Below is a small trained network, with its code and all its weights. Each question gives an input and a target symbol and asks what happens when units are switched off, that is, made to give their printed mean instead of their output.

import numpy as np


def w(rows, s, z=0):
    codes = np.array(rows[::2]) - 128.0
    scale = np.full(codes.shape[1], s)
    scale[-1] = z or s
    return codes * scale


def norm(h):
    return h / np.sqrt((h * h).mean(-1, keepdims=True) + 1e-5)


def f(y):
    return np.maximum(y, 0)


def softmax(a):
    e = np.exp(a - a.max(-1, keepdims=True))
    return e / e.sum(-1, keepdims=True)


def log_softmax(a):
    a = a - a.max(-1, keepdims=True)
    return a - np.log(np.exp(a).sum(-1, keepdims=True))


def net(x, mask):
    ids = ['βζθτψω'.index(c) for c in x.split()]
    T = len(ids)
    res = E[ids] + P[:T]
    u = 0
    for l in range(2):
        q, k, v = (norm(res) @ M[l].T for M in (Q, K, V))
        z = softmax(np.where(np.tri(T) > 0, q @ k.T / 2**0.5, -1e9)) @ v
        res = res + np.where(mask[u], z, O[l][:, -1]) @ O[l][:, :-1]
        u += 1
        y = f(norm(res) @ A[l][:, :-1].T + A[l][:, -1])
        res = res + np.where(mask[u : u + 4], y, B[l][:, -1]) @ B[l][:, :-1]
        u += 4
    return log_softmax(norm(res)[-1] @ U[:, :-1].T + U[:, -1])


Q, K, V, O, A, B = {}, {}, {}, {}, {}, {}
E = w([
[120,74,91,113,145,157,232,97,81,134,21,39],'β',
[39,45,180,107,102,129,50,88,101,127,136,122],'ζ',
[118,164,173,92,87,162,132,118,92,172,160,158],'θ',
[8,38,149,121,100,101,59,90,87,88,136,108],'τ',
[101,172,64,140,111,216,85,89,69,92,168,90],'ψ',
[86,64,89,55,114,149,99,136,174,141,237,212],'ω',
],0.017)
P = w([
[16,247,168,76,86,172,97,106,141,94,98,213],'0',
[118,77,74,17,198,171,154,152,153,119,179,84],'1',
[88,123,155,88,137,134,141,116,146,150,183,72],'2',
[82,122,152,106,141,122,126,127,146,155,168,97],'3',
[94,132,154,131,147,127,115,149,154,173,161,125],'4',
[103,135,158,145,145,123,100,167,161,179,141,145],'5',
[112,149,162,148,132,107,84,194,164,169,125,155],'6',
[120,161,181,133,110,71,77,226,187,152,114,154],'7',
],0.012)
Q[0] = w([
[65,124,88,172,2,129,144,99,152,215,101,128],'L0H0',
[73,140,124,80,188,148,107,247,122,136,134,120],'L0H0',
],0.0044)
K[0] = w([
[205,135,186,171,178,121,129,169,155,2,123,131],'L0H0',
[138,148,152,88,166,101,152,98,213,61,107,116],'L0H0',
],0.006)
V[0] = w([
[167,129,178,216,172,197,69,181,166,75,250,27],'L0H0',
[132,58,69,176,188,144,224,142,179,254,93,6],'L0H0',
],0.0045)
O[0] = w([
[168,65,129,193,52,115,114,154,159,128,91,137,129],'L0H0',
[100,157,66,125,67,133,6,91,196,124,144,170,3],'L0H0',
],0.016,0.0027)
A[0] = w([
[252,85,104,89,200,183,193,89,112,95,72,45,101],'L0N0',
[68,178,120,31,157,106,30,125,191,108,116,179,253],'L0N1',
[49,186,215,19,141,184,86,148,119,126,113,136,205],'L0N2',
[164,84,3,157,81,213,35,168,221,53,94,45,152],'L0N3',
],0.0056,0.0035)
B[0] = w([
[88,163,244,88,101,67,146,122,173,226,49,211,193],'L0N0',
[248,143,102,205,24,250,109,220,114,3,86,109,210],'L0N1',
[2,147,89,137,198,114,146,170,171,199,156,50,253],'L0N2',
[156,124,98,233,71,44,201,68,206,105,176,170,221],'L0N3',
],0.0072,0.0081)
Q[1] = w([
[123,187,186,152,77,108,15,149,119,121,131,111],'L1H0',
[195,96,106,2,194,86,82,93,94,117,118,186],'L1H0',
],0.0086)
K[1] = w([
[254,150,41,143,119,66,109,172,143,124,83,15],'L1H0',
[88,122,119,75,175,161,190,74,163,89,182,72],'L1H0',
],0.0087)
V[1] = w([
[137,44,158,94,106,191,117,179,110,60,222,205],'L1H0',
[70,254,166,118,149,149,96,123,146,118,227,165],'L1H0',
],0.0063)
O[1] = w([
[135,245,203,163,117,65,227,14,125,172,67,7,87],'L1H0',
[181,117,159,159,90,2,126,143,120,147,42,200,254],'L1H0',
],0.0096,0.0044)
A[1] = w([
[89,94,141,147,46,55,145,120,205,170,62,203,84],'L1N0',
[160,30,135,103,166,88,47,131,179,87,240,215,132],'L1N1',
[90,160,91,92,6,63,7,130,202,122,10,216,6],'L1N2',
[117,238,118,146,91,11,1,119,213,84,118,199,68],'L1N3',
],0.0071,0.0025)
B[1] = w([
[140,156,74,76,152,43,26,153,145,145,130,142,253],'L1N0',
[115,210,205,88,189,171,145,67,49,128,102,118,169],'L1N1',
[248,106,165,89,159,109,125,143,75,152,185,131,233],'L1N2',
[71,84,197,53,202,132,170,154,121,162,53,129,222],'L1N3',
],0.011,0.006)
U = w([
[63,177,35,125,149,217,79,139,143,93,136,130,120],'β',
[144,65,86,219,67,116,199,169,185,140,102,131,250],'ζ',
[136,74,216,124,157,146,173,110,1,176,89,120,118],'θ',
[58,138,69,162,135,152,137,150,226,161,67,117,2],'τ',
[150,70,90,121,140,36,101,163,76,161,228,150,97],'ψ',
[105,220,132,127,48,133,141,40,181,138,32,82,146],'ω',
],0.0076,0.0039)

Each question gives the input, a string of symbols that net reads in full, and the target symbol t.
The units are the heads (2 rows each of Q, K, V and O) and the neurons (one row each of A and B). Each row of codes is followed by its name. A weight is (code - 128) times the scale printed after its matrix; where a second scale follows, it is the last column's (O, A, B and U).
mask holds one flag per unit, layer by layer, with each layer's heads first. A switched-off unit (its flag False) gives its mean, the last column of its rows in O or B, instead of its output. The means were averaged over made-up inputs and are rounded, as every weight is.
A unit's drop is (log p(t) with every unit on - log p(t) with that unit switched off) / (log p(t) with every unit on - log p(t) with every unit switched off).
The circuit of an input: a set's keep is (log p(t) with only the set's units on - log p(t) with every unit switched off) / (log p(t) with every unit on - log p(t) with every unit switched off). Starting from all 10 units, units are removed one at a time, each time the one whose removal leaves the highest keep (on an exact tie, the one counted first), for as long as the keep stays at least 0.8.
circuit, biggest first: the units of the circuit, biggest drop first
unit that matters most: the unit with the biggest drop
k most important neurons: the k neurons with the biggest drops, biggest first
k most important neurons of layer l: the k neurons of layer l with the biggest drops, biggest first
input ζ θ θ β τ θ, target τ: 2 most important neurons of layer 0	L0N2; L0N0
input ω ζ θ ψ ψ ψ β ψ, target β: 3 most important neurons	L0N3; L0N0; L0N2
input β ψ τ ω ω, target ω: 2 most important neurons	L0N1; L0N0
input ψ θ θ ψ ψ, target ζ: circuit, biggest first	L0H0; L1N3; L1N0
input ψ β ω, target β: circuit, biggest first	L0N1; L0H0; L1N1
input ψ ψ β ψ, target β: 2 most important neurons	L0N0; L1N1
input ζ θ β β β, target β: circuit, biggest first	L0H0; L1H0
input τ β ψ ζ ω ζ, target ω: circuit, biggest first	L1H0; L0N1; L0H0
input ψ ω ω ψ ψ, target ζ: unit that matters most	L0N2
input ψ ψ ω ψ β ζ, target β: circuit, biggest first	L1H0; L0H0
input τ β θ, target β: 2 most important neurons	L0N2; L0N0
input β ψ ω ψ θ ω θ, target ω: circuit, biggest first	L0N1; L1H0; L0N2; L0H0
input ψ τ ψ ω, target θ: 4 most important neurons	L1N1; L0N0; L0N1; L0N3
input ζ θ ψ, target θ: circuit, biggest first	L0H0
input ψ θ β ζ ω, target ζ: circuit, biggest first	L0N1; L1H0; L0H0; L0N0
input β ω β ω ψ, target θ: 2 most important neurons of layer 1	L1N3; L1N2
input ψ ψ θ β ω θ, target ω: circuit, biggest first	L0N1; L0H0; L1H0; L0N2
input θ β ψ ω ψ, target ω: 2 most important neurons	L0N1; L0N0
input ω ψ ψ β ζ ψ, target τ: 3 most important neurons	L0N3; L0N1; L0N0
input ζ τ ζ ψ β ω, target β: 2 most important neurons	L0N0; L0N2
input β ψ ψ ω ω ψ ω ψ, target ω: unit that matters most	L0N1
input ψ ψ ψ ω τ ψ ω ω, target ζ: 2 most important neurons	L0N0; L1N2
